[ -3  12   2  32   0  21 -22  -9  18 -33  11 -31 -16  20  78   5  24 -49
  19   9 -27 -46   1  80  26   3 -12   7  69  25  -2  31   8  -3  -4  13
  24  23  12] => kedir
[ 33  24  11   3  53  28   9  10 -11   5 -13  -2 -18 -21  46  11   2  42
  -1  38  -5 -91 -26 -14  -1  -8  15 -44  23  54 -12  15  20 -27 -15   8
  36  26  -2] => firu
[ 25   4  16  42  15  32  34  -2  14   4 -37  -8   2  -6  38  32 -25   6
  -8  22 -12 -84  -7 -23   0 -22  20 -15  40  51 -22  13  20 -28 -18  22
  -5  29 -22] => vovon
[-20  22  -1 -35 -37 -16  19  -8 -19  16 -17  17 -14  11 -25 -28  -3 -12
   0  -5  -1   9 -27 -28 -17   8 -21   4 -50 -23  31  -6 -21 -21  -8  12
  -6 -50  11] => Zuv
[-28  10  25 -60 -18 -33  10  14 -14  71  17  -5  24  26  28 -54  24  -4
 -25  10  71  25  -8 -15  26 -19 -28  68 -70   2 -16 -10  -7  18  16  -6
   8  -2 -14] => Kanun
[ 10  21 -26  46 -17 -22 -21  28  34   0  -2   8  -8  20   5  -4  41  18
  -7  16 -19   8  39  19  26 -45  -4 -12  25 -33 -18   1  15  39 -44  -1
 -19  12  16] => Zuv
[ -1   8   0 -13  15   7 -33   4  35 -25  48 -14  -2  19  44  16  16 -28
  28  18 -36 -11  29  68  22   5 -37  20  29  -1 -33  39   7 -28 -23  29
  18  13  23] => nuleg
[  7  25  -1  35  16   6 -17 -24 -45   4   3  10 -13  46  64  -7  32  33
 -15 -34 -21  12  46 -17   4 -20  -8 -37  59  -1 -69  24   6 -28  50  -6
  49  22 -17] => Gilub
[ 14  18  -4   8  32  -6 -24  -4 -40   9  21  -1 -13  49  66  18  36  34
  13 -32 -18  10  43  12  20 -29 -30 -59  46  19 -58  22  29 -11  25  -6
  61  20 -21] => Gilub
[ -5   6  46  31  43  14 -48 -46 -31  10  25   0   5 -26 -19 -61  -5 -17
  34  -4  -2 -27  21  13  19  22  49 -50 -21  15 -51  28   3   0  27 -11
  43  23 -10] => zag
[-46  14  27  14  -9 -31  -9 -18 -22  22  -9   4  14   4 -37  -2 -21 -37
   9 -27  -9   1 -57 -19 -11   8  -6 -25 -28   6  11 -26  26 -11  10  21
 -12 -54  -9] => zag
[ -2  -4  34 -25 -18 -18  -1  15 -47  44 -20   8  29 -15  42 -43  31  19
 -27  33  77  24   6 -43  -1 -49   9  23 -38   4  26 -10 -42   7  39 -11
  67 -21 -27] => firu
[-11  -9  25   9   0  32 -26 -44   8   2  31 -12   7 -12 -26 -51  19 -16
  35  23  21 -43 -18  67  28  21  27  -8  11  47 -27   8  -3   5   1 -42
  -5  24 -33] => safi
[-36  -4  40 -12 -39  -8  27  -1  -9  71  -1  -2  47  11  30 -46  34 -20
 -17  28  86  21  -5  -5  15 -56 -18  42 -61  21 -14 -20 -42   8 -14 -10
  30 -11 -40] => kub
[-54  22 -11 -37  -1 -45   5   7 -19  39 -30 -14  14  13 -31   3  22  13
  29  13   7  -1 -52 -47 -14   2 -18   0 -21  31  43 -40   8   8  33  36
 -19 -39  -6] => desoz
[-28  12  53 -31  -5 -20   0  22 -24  67 -21   7  -2   5  62 -38  32 -21
 -23 -11  67  12   2 -32  10 -50 -25  57 -63   8 -12 -23 -41  48  -2   6
  30 -23 -27] => zag
[ -2  37 -20 -15 -12  20  -8  30  30  14  35 -15 -17   9  51  44   6  10
  21  -5 -22  -5  20  70  71   5 -32  16  23   8 -27  32 -10  18  -9   8
  13  21  21] => desoz
[-28   3  12  31  11   5 -19 -31 -34   9  25  18 -27  27  50 -11  28  -8
   9 -12  22 -26  14  12  28  -9   5 -16  25   5 -58  28  -3 -28  39 -10
  54  16 -41] => ketor
[-18   3  15  17   6  11 -15  14 -29 -10  13  18 -35  30  33  36  40  15
  10 -14   6  18  28   1   3   4  21 -35  56   0 -59  16  28 -15  48  -9
  50  23 -36] => zag
[ -6   7  25  26  12  14 -42 -28  15  -9  49  -4  42  -5 -60 -61   1 -12
  22 -10  12  33 -20  39   0   3  31 -20 -17  12 -44  15  -5 -13  16 -21
  10   2 -12] => zag
[-24  12  34   7   9   2 -34 -12  -3  10  12   6   6  49  54  23  28  21
   5 -16  23  10  63  13  11 -29 -20 -24  42  -7 -62  28   8  -5  28   2
  54  20 -31] => kub
[  3 -18 -26  62  28 -30 -38  25   8 -28  -8 -28 -20 -10  42  29  30  -5
  34  -6 -50  19  50  19  20  -6   4  -8  18 -41  -1   2   9  56 -13  -6
 -20   9  31] => kedir
[-25  22  31  -1  15  -6 -37 -22 -36  12  31   9 -11  46  71 -22  44  14
  -8 -18  13  22  24   9  34 -30 -14   0  19  10 -70  25   9  14  51 -24
  60  -8 -29] => vovon
[-15  30  -6 -29   4 -17 -11 -26 -26  28  -2  23  12   2 -43 -23  -7  -4
 -12  13   6 -28 -33  -9 -19   2  -5   2  -5  35  23 -25  -2 -10  23  26
  17 -29  -5] => nuleg
[-34   8   6  -4 -11  -3   7 -24  -6  16 -28   2 -13  -6  -1   2 -28 -27
  -9 -23   9 -34 -51 -19  -1  32   7  -4 -22   6  52 -16   5 -24  16  12
 -20 -11 -14] => ketor
[ 36  -4  -9  15  28  44  34 -19   0   5  -5   8 -14 -16  49  50 -23   9
 -31 -22  -8 -69  -1 -21  -3 -17   5 -56  64  44 -43  12  23 -39 -25   1
   8  40   3] => Gilub
[-22  15  19 -12   2 -17  -9 -29 -47  26 -14   1   2 -15  -8 -10 -11  -4
 -16  13 -11 -41 -40 -33 -17  21   1 -21  22 -10  33 -24   2  18  28  23
   8 -24  19] => desoz
[  3  14 -17  58  27 -22 -17  23   4  -7  -9  -2  -2  30  18   4  12  -4
 -11 -26 -28 -17   5 -13  34  -5  12  30  32 -66  12  -3  -5  41  -3   3
 -28   0  28] => ketor
[  2  30   2  24  14  -3 -25   6  10   7  15 -16  -2  51  84  15  11 -24
  -2   5 -23 -58  34  65  33 -14 -62  -8  56 -14   1  33  15   5 -11  46
  32  13  20] => Kanun
[-19  12 -16  22  19 -23 -16  38  23  -6   1  -6  -8  16   9  24  40  46
  26  22 -33  24  28  -1  25  10 -16  29  32 -42   7 -19 -17  45  -4  17
 -28   5  32] => desoz
[  9  31 -18  -6 -20  14 -24  22   7 -24  30   1 -51  13  87  35   7 -26
  12 -43 -31 -35  23  66  53 -11 -20  -7  64  -4 -24  41   7  -1  -7  12
  51  -2  13] => Zuv
[ 14  16  15  14 -15  27 -13 -67   2  11   9  21   6  -8 -49 -48 -26 -10
  -9 -19   2 -13  -9  31 -11 -19  24 -23  -7  42 -34  10  10   7 -31 -37
 -10  42 -16] => Gilub
[ 12 -10  13 -11  33  25  20   6   9  25   4  -4 -21 -20  48  43  -7  31
  13  -2  21 -84 -39   5  -3 -23  16 -24  33  62 -44  -7  26 -32  -9  24
  -3  34 -28] => nuleg
[-15   0   2  42  26  18 -30 -30  -5  14  31   0  15 -16 -23 -50   1   7
  27   3  28 -48 -13  15  10  -1  32 -38 -12  24  -9  16  -8 -49  40 -24
  15  17 -33] => Kanun
[  8  24  -3  31  22  -7 -35 -21  20  -8  23   2 -29   2  74   5   7 -29
 -12  -9 -32 -51  33  32  62 -14 -64 -38  53 -22  25  33  22  -7   0  25
  22  11  15] => ketor
[-51  18 -11 -38  15 -27  37 -15 -42  40 -11  20  24   5 -31  -1 -30  12
  12   9  10 -49 -75 -34   3 -22  -7  28 -44  39  35 -25 -25 -12  28  22
   8 -75  -4] => nuleg
[-23  28  18 -58 -28 -20  -3 -26 -26  29 -26  -7  14  18   2 -26 -24 -24
 -13 -23  -1  15 -48 -15 -24  27 -13   8 -48   9  36 -21  18 -10  -8  30
 -17 -22  23] => Gilub
[ 18  -5  13  26  26  31  21  -2  24  11  -4  10 -23 -20  55  12 -21  28
   2  -9  18 -60 -45  16   1 -43   2 -13   9  43 -46  14   4  -5 -32 -11
  -8  19 -13] => zag
[ -7  -1 -34  56  35 -31  -5  23  24  -6  -9   5  -4  40   6  20  34   9
  19   0 -17  -3  21  -7  25 -45 -24  16  25 -40  19  -9  -1  33 -27  15
 -30  15   8] => ketor
[-13  11  63 -15 -14 -25   5  -9   3  61 -21  -9  39  15  30 -43   5 -14
 -14   0  69   4  16 -19  46 -46 -15  47 -47  27   4  -9 -27  43  16 -10
  25 -25 -21] => kedir
[-25   4  25  12  22  36 -40 -55  18  -2  41  -1  25 -10  -3 -47   8  10
  31   8  36 -18 -11  55   1 -15  22 -48   1  34 -21  17 -11 -27   7 -12
  31  32 -23] => kub
[ -1  -1 -49  57   7  -4   0  34  19   0 -21   7 -37  -4  -1  28  33  21
  32   0 -35 -11  35  30   7   6   6  34  21 -28 -40 -10 -36  43 -29  30
 -64   4  20] => nuleg
[-35  25  14 -37  -1  -7  30   3 -27  42 -19   2  20  30 -22   4 -10 -20
  -2  12  12 -26 -49 -31 -27  -1 -34  20 -46 -11  34 -25 -21 -19 -27  37
 -10 -26   5] => kub
[ -2  11  16  20 -10  20 -33 -56  10 -17  27  -5  31 -12 -30 -90  14 -13
  -5   6   7  19 -36  34 -22   4  32 -21   1  12  13   5   2 -13  15 -43
   7  22 -11] => kub
[-40  27 -19  -7 -10 -12   2  -6 -28  37 -23   6  19  14 -27 -13 -16  -2
   6 -31  18 -44 -69 -16 -11 -21 -42  18 -16  12  32 -24 -43 -30  19  32
 -42 -61 -10] => Gilub
[-29  16  20 -27  14 -11  18  -4 -27  21 -12  -5  10   8 -17 -33  -2 -23
   3  11   1 -15 -53   1 -12  35 -37  17 -46  19  22 -14 -29   8   5   9
  -3 -59  -1] => zag
[-20 -21  23 -25 -20 -25  40 -26 -11  65 -22  18  32  28  27 -76  17 -13
 -33  17 102  -3 -21 -46  24 -41 -13  97 -35  17  -6 -12 -42   6  22  -9
  -1   8 -27] => ketor
[-10  35 -31  23 -16   8 -37  17  -5   0  43  14 -19  36  84  25  15   1
   1 -10 -19 -23   9  73  56 -55 -64   7  50 -23  -5  31 -15 -29 -10   9
  29   3   8] => Gilub
[ -5  29  -6  -7 -16  22  -9  -6  12 -13  40   2 -15  23  59  -1  26  -9
  18 -12 -18   2  32  66  62 -28 -42  -5  41 -16  -5  43  -6  -7  -5  18
  14  14  23] => Gilub
[ 25  26   5  25  -1   9   6 -15 -31  12   2  16 -19  59  33  -8  50  14
 -10 -38  -8  15  27 -15  22 -16 -16  -5  67   2 -46   4   2  -1  45 -23
  39  -3 -24] => safi
[ 23 -22  -4  20  44  27  34 -14   8  12  -9  10 -29 -22  76  21 -24  22
  -4  -6  20 -70 -24 -23   2 -56  15 -16  -8  17 -14  16  -1 -14 -37  -9
   9  51  -9] => ketor
[  3  31 -16  23   2  26 -13   5   4 -27  32  -9 -35  -5  50  30  18 -31
   5 -38 -47 -15   2  73  27 -21 -60   1  65  17  -3  17 -23   8  -3   7
  25   1  -9] => firu
[ -6  -1  21 -45 -27 -13  26   6 -13  75  -4  -8  54   7  26 -28  32   7
 -38  28  84  38  14 -45  14 -35  -6  36 -26  33 -29 -10 -37  17  33  -8
  48  -6 -16] => desoz
[-14   4  29 -48 -23 -16   0  14 -17  71   3 -12  39  22  48 -28  18   8
 -26  20  69  13  -9 -12  21 -43 -22  66 -33  -1 -19  -2 -42  33  17 -14
  26   0  -6] => desoz
[-10  28 -34  15 -21   4  -4  35  17 -17  10  13 -67  23  87  39  33  -1
  27 -23 -18 -19  36  57  34  -8 -39  21  56 -10 -19  27   1   7   1  41
  13   4   6] => Kanun
[-45   1   3 -24   8 -39  10  -4   6  31 -23  -4  37  34 -33  -1 -20 -12
   8   6  32 -16 -49 -35   6  15 -14  31 -48  15  39 -20   5 -25   7  15
 -24 -29 -13] => ketor
[-23  20  29  18  33  11 -38 -14   4  -5  16 -29   2  48  84 -12  56   3
   0 -10 -19   1  47   2  22  -1 -10  18  40  25 -81  20   4 -14  41 -24
  41  21 -32] => safi
[ 27  10  25  29  13  22 -65 -44 -19   4  29  25   9   8 -44 -61   6  -2
   0  13  26 -11   1  34 -13  -2  34 -28   9  16 -33   8  -2  -3  -2 -29
  34  28 -22] => vovon
[-14  15  10  16  12 -12 -20 -17 -33   7  17  20 -43  47  84  14  49  -5
  -6 -35   8 -18  44 -22  20  -4 -13 -46  55   4 -68  43  49 -33  58 -18
  66  -8 -22] => Kanun
[ 23   4  20  16  -3  25 -44 -42 -21 -24  29  -9 -15 -28  -7 -66  24 -19
  10  -9  -3  -8 -23  47 -18  32  31 -27  34  28 -48  28  11 -14  29 -28
  17  26 -14] => firu
[-17  12   7  42  -4   3 -13 -34 -37  28   7   8   1  43  39 -11  53  11
  -4  -4  15  23  50   2  25 -42  -6 -51  34   5 -72  27  13  -3  51   9
  35  14 -31] => vovon
[-27  -1  48 -37  -5 -15  -3  -8 -12  59 -16  -4  35 -14  38 -35   7  -7
 -31  18  78 -26  -8 -25 -10 -40  -1  27 -47  44 -35  -9 -18  27  -7 -16
  31 -17 -36] => kub
[ -2   1  14  33   7  31 -33 -59   7  -8  23 -25  39  -2 -29 -69   7 -36
  35   2  -3 -21 -33  27 -19  -9  49  -9   3  38 -35   7   1 -40   3  -1
   1  35 -12] => safi
[-21  44 -29  28  -1  17 -12   2  18 -36  29   5 -21  27  55  14  30 -17
  19  -4 -47 -45 -13  62  29 -62 -50   3  58  33  -3  34  -3 -15 -27  -5
  19 -16 -10] => Gilub
[  8  -7 -25  60  29 -10   1  52   0   3  11  -1  -3  31   1  35  36  -6
   8  -4 -34  28  18   2  30 -18 -13   5  17 -66  11 -14  -2  25 -29 -11
 -25  23  22] => zag
[-21  44  -5  10 -24   5 -22   2  14  -4  17  -7 -21  43  62  14  30 -50
  16 -10 -36  -7  20  60   2 -45 -65  24  39  -8 -24  20   7  -9 -39  55
  18  35  -1] => kub
[ 20 -13  20  11  17  25  17 -32  30   8 -12  11 -27 -21  70  27 -20  27
  11   5   8 -62 -22 -11   5 -22  15 -28  31  37 -24  15  20  -9 -37  -4
   5  35  22] => desoz
[ 16  24   3   0 -20  11 -29  -1  19 -25  21  -5 -28  30  75   0   8   3
  33 -12 -34  -9   5  82  43 -29 -35  24  40 -16  16  30   4  16 -10   4
  18   9  13] => safi
[-16  18   5 -48 -17 -21  -2 -19 -36  25 -28   9 -13 -28  14  -9   0   6
 -22  -2  22   1 -45 -12 -19  22 -19 -26 -15  28  45 -26  10  10  27  24
  12 -40   8] => firu
[ 35  14   2   0  35  35  21   7   3   4  -9  -1 -26 -10  71  37 -29  49
 -11 -20 -15 -87 -25 -16   7 -27  -8 -29  40  38 -27  22  19 -38 -12 -11
  -4  27 -11] => Gilub
[-15  -9  34 -58 -20 -40 -16   6 -10  50   7  18 -10 -21  40 -43  25 -13
 -50  23  82  21  20 -43  22   4   3  67 -38  17 -41 -19   9  21  13 -13
  30  22 -32] => ketor
[ 10  23  -4  14  14  12   8  12 -10   2  31   4 -15  56  73   8  24 -20
  -1 -18 -24   6  -2  58  34 -42 -72  16  38 -21   1  21 -19   8 -12   9
  39   9  12] => zag
[ 36  14   1  34  13  21  25  -8  22  16 -26 -12   2  -2  53  -4 -17  24
 -19  19 -12 -78 -15 -25  -8 -29   9 -43  19  60 -27  11  27 -68 -24   1
  20  42 -22] => Zuv
[  5 -13  -1  -4  40  20  53  21  -4   3  -9   4  -2 -14  31  34 -17  26
   3  22  12 -59 -48 -19 -18 -32   0   2  26  44 -10  -8  -5 -13 -14  25
  14   8  -9] => zag
[ -1   1  57  32   4  26 -34 -85 -10  -4  22   4  37  -3 -43 -98   7 -28
  -8   9   9 -15   3  10 -17 -11  22 -35   6  15 -10  15 -12 -21   6 -40
  11  26 -24] => Gilub
[ 37  -2  25  33   9  22 -43 -44 -40  -1  30 -14   9 -21 -39 -74   5 -35
  29 -11  19 -26 -10  24 -24   2  48 -35   7  10 -64  28 -14 -17  28  -2
  29  16 -11] => kedir
[-21  11   0  11  -1   3   0  -2   1   6  29  -2 -30  48  43   6  30 -37
  31  -8  -8 -48   9  47  54   6 -35  11  49  -9  -1  27  27 -19   8  16
   1  33  -1] => Kanun
[-16  33 -19  41   2   9  -1  -1  26   4   7 -23  -8  49  68   3  24  -7
   6  10 -26 -30   5  71  59   5 -70  36  58  19  -5  13 -16 -22  20  26
 -14  24   5] => kedir
[  22  -17  -13   23   44   24   32    3  -22   -3    3   12  -33  -29
   79   38  -20   34   -6   29    5 -114  -16  -18  -17  -24   37  -37
   49   22  -60   30   29  -22  -16   20   33   28   12] => Kanun
[ 16   4  34  23  11  43 -12 -62 -32  15  44   3  18  -2 -50 -74  20 -39
   2  -5  18  -5  13  20  13  -9  15 -28   8  10 -45  20 -28  -3  20 -14
  21  29 -25] => vovon
[ -4  29   5 -56 -28 -14  -4  -4 -32  26 -24  11  -7   0   4   4 -16  -8
 -20 -14  21  -1 -57   0 -27  -3 -24   5 -15  16  48 -20   6   3   6  30
  11 -25   7] => firu
[ 21  29 -31  16 -28  19 -20  12  31  -1  33  15 -41  29  61  22  22  -3
  -7 -16  -8 -18  14  82  25 -29 -67 -21  62 -23 -26  17  -8 -21 -43  39
  10  18  20] => Zuv
